[  7  30   9 -31   3 -34  -2  18  12  -8 -10 -18 -12  27  -9   7 -11   1
 -17 -36  38  12   6  17 -27  -3 127  -7  27  31] : 4
[  0  39  -8  -3  32 -48   5  17   0   2 -13 -14 -21  13  13 -13  -3 -10
 -25 -37 -13   3  19  21 -23 -18 106   6  29  23] : 15
[  8  61  -3 -26 -37 -31   2   4   2  35 -25   1  -4   4 -32  19 -15  -4
 -14 -13  31   6  24   7  -9   1  82 -17  19  11] : 12
[ -2  22   0   9 -13  -9  -2   4   9  48  -1   9  -5 -17   9   0  -2 -22
  -4  -1  38  -2  31  22 -20  10   3  -8  60   6] : 29
[ 22 -30 -10   9 -21  35   1 -23   2 -14  13  21 -32  -6  39  -5  20  -2
  15  29 -35  -9  22   0 -39  41 -40   5 -38 -46] : 13
[  4  29  -6   8 -15 -20   5  30 -10  28 -18   1  -8  12   0   9  -1 -15
 -12  -2 -27  -3  18  12 -11  -4 115  -4   6   5] : 16
[  5 -24 -10  16 -25 -29   3 -11  -4  50 -12 -16  -9   9  15   3 -15   9
 -11 -10   1   5   7  -2 -17  -4  85   9  11  14] : 0
[ 16  23  -3 -27 -11  -8   7   8   4 -23  -1  11 -23   6   5  10  -7 -16
 -22 -18  34  19  21  12 -16  10  89 -23  -1   7] : 14
[  -3   15    2   -6    8  -16    0   25   -6   25  -30   -8   -1   20
   -7   -6   -4    8   53    9   14  -10   18   -9  -47    9 -103   -9
    3   -8] : 28
[ -5  28  -9   4  -5 -17   6  26 -16  34 -17  -7 -21  -6  -8  -3  -4   0
  29  -6  15  -3  22  23  -1 -11  39  -7  31  -9] : 30
[  5  -9   5 -14  -1 -14   0  23   4  -3 -14 -11 -10  21   0   4  17  15
   4  -6  -5   3  20   5 -38  14  94   3   5  10] : 1
[  9  -1   6 -31 -19  -4   1  20  20   9  -1   2  -8  16  -4  17   7  -2
 -25 -18  36   9  11  15 -28  18  77 -14  18  11] : 2

[  0 -28  -2  -3 -48  -2 -16 -10  23 -10  15  -2   4 -13  -8  73   9  35
 -37  -1  -2   9 -36  52 124  -5  21 -22   1  19  13] : 18
[ 26  -3 -17 -15  19   2 -35   9 -58 -20   3   7  -9   0  13 -63 -20  31
 -15  22   7  22 -32  -6  50 -21   3   0  -7 -29  -1] : 27
[  2 -22  -5   8  31  25  21  -2  19 -14  -1 -12  39  12  13  16  16 -17
 -42 -16  20  -2 -15 -18  24  15  -4 -20  -2 -36  19] : 17
[  4   9  -3  11  -3  -9   0  19  14 -15 -17 -13  17 -15  16  35   0 -44
  18  12  30 -35   5  -1  33 -12 -11   9  -3  22   0] : 6
[ 18 -24  -9  -4  12  -6 -35  34  42   9  -8   7  17  -8  10  33   4   8
  11  11   9   5 -15   3  42 -25  38   5  -5   2 -10] : 13
[ 12  38  13 -12  -8  20 -14 -15 -28   2 -10  13 -19  -9  -5 -45 -26 -38
   3  11 -17  -2   4 -15  63 -11  -3  25  -6   9   4] : 17
[-10  -1 -22  -7  37   6   2  -3 -56  -8  -8   4   7  -6  28 -52 -10  14
  37  13 -10   8  12 -41 -20 -15   9   7  -2  -5  10] : 13
[ 41 -22  -3  21   1 -38 -32  39  17   7   7   9  17 -12  10  54  -1 -26
  24 -15 -14 -14 -15  18  33   1  16  14   0 -19   2] : 1
[-13 -24  -6 -11  18 -12  17  23  60  13  32   6  29  -4  -9  31 -12  12
 -17   3  24   6 -36  -2  66  19  22  16   1 -24   1] : 19
[ 27 -45   7   7 -10  13   1   6  17  -6  10 -18  -2  23 -27   5  13   9
   8 -44  -4  25   3  15  15 -19   3  21  -4 -22  -2] : 6
[ 28 -21 -20  18  30 -16 -18  19 -62  -6  22   7   0  10  -6 -16  13  45
   3 -23  -2  22 -15 -24 -14 -21  12 -39  -3  -2  11] : 15
[ -6 -19  -9 -24   2   0  26  -3 -36 -22  -9 -10 -40  -3 -33 -49 -21  38
  -4 -11   8  10 -14  11  33  -9  -9  38   0 -25  -3] : 8
[ -7  10 -19   5  15  14  21  12  13   0 -35  -4   1   1  -4   6  -6 -32
   5  18  -2 -39 -30  13  44 -27   8  13 -11 -42   0] : 30
[ 17  -2  -5 -13  20 -32  -5 -28 -54 -29 -24   4 -43 -21 -14 -33 -12  17
  -2   9 -13  -4 -17   9 -11  -2  15  -6   1 -22  -7] : 29
[ 21 -11  12 -14 -15 -15 -19  26 -35 -31  19   2  16  -6   1 -42 -11  87
 -24 -23  12  36  -6  30  20  14 -28 -11   5 -21  11] : 0
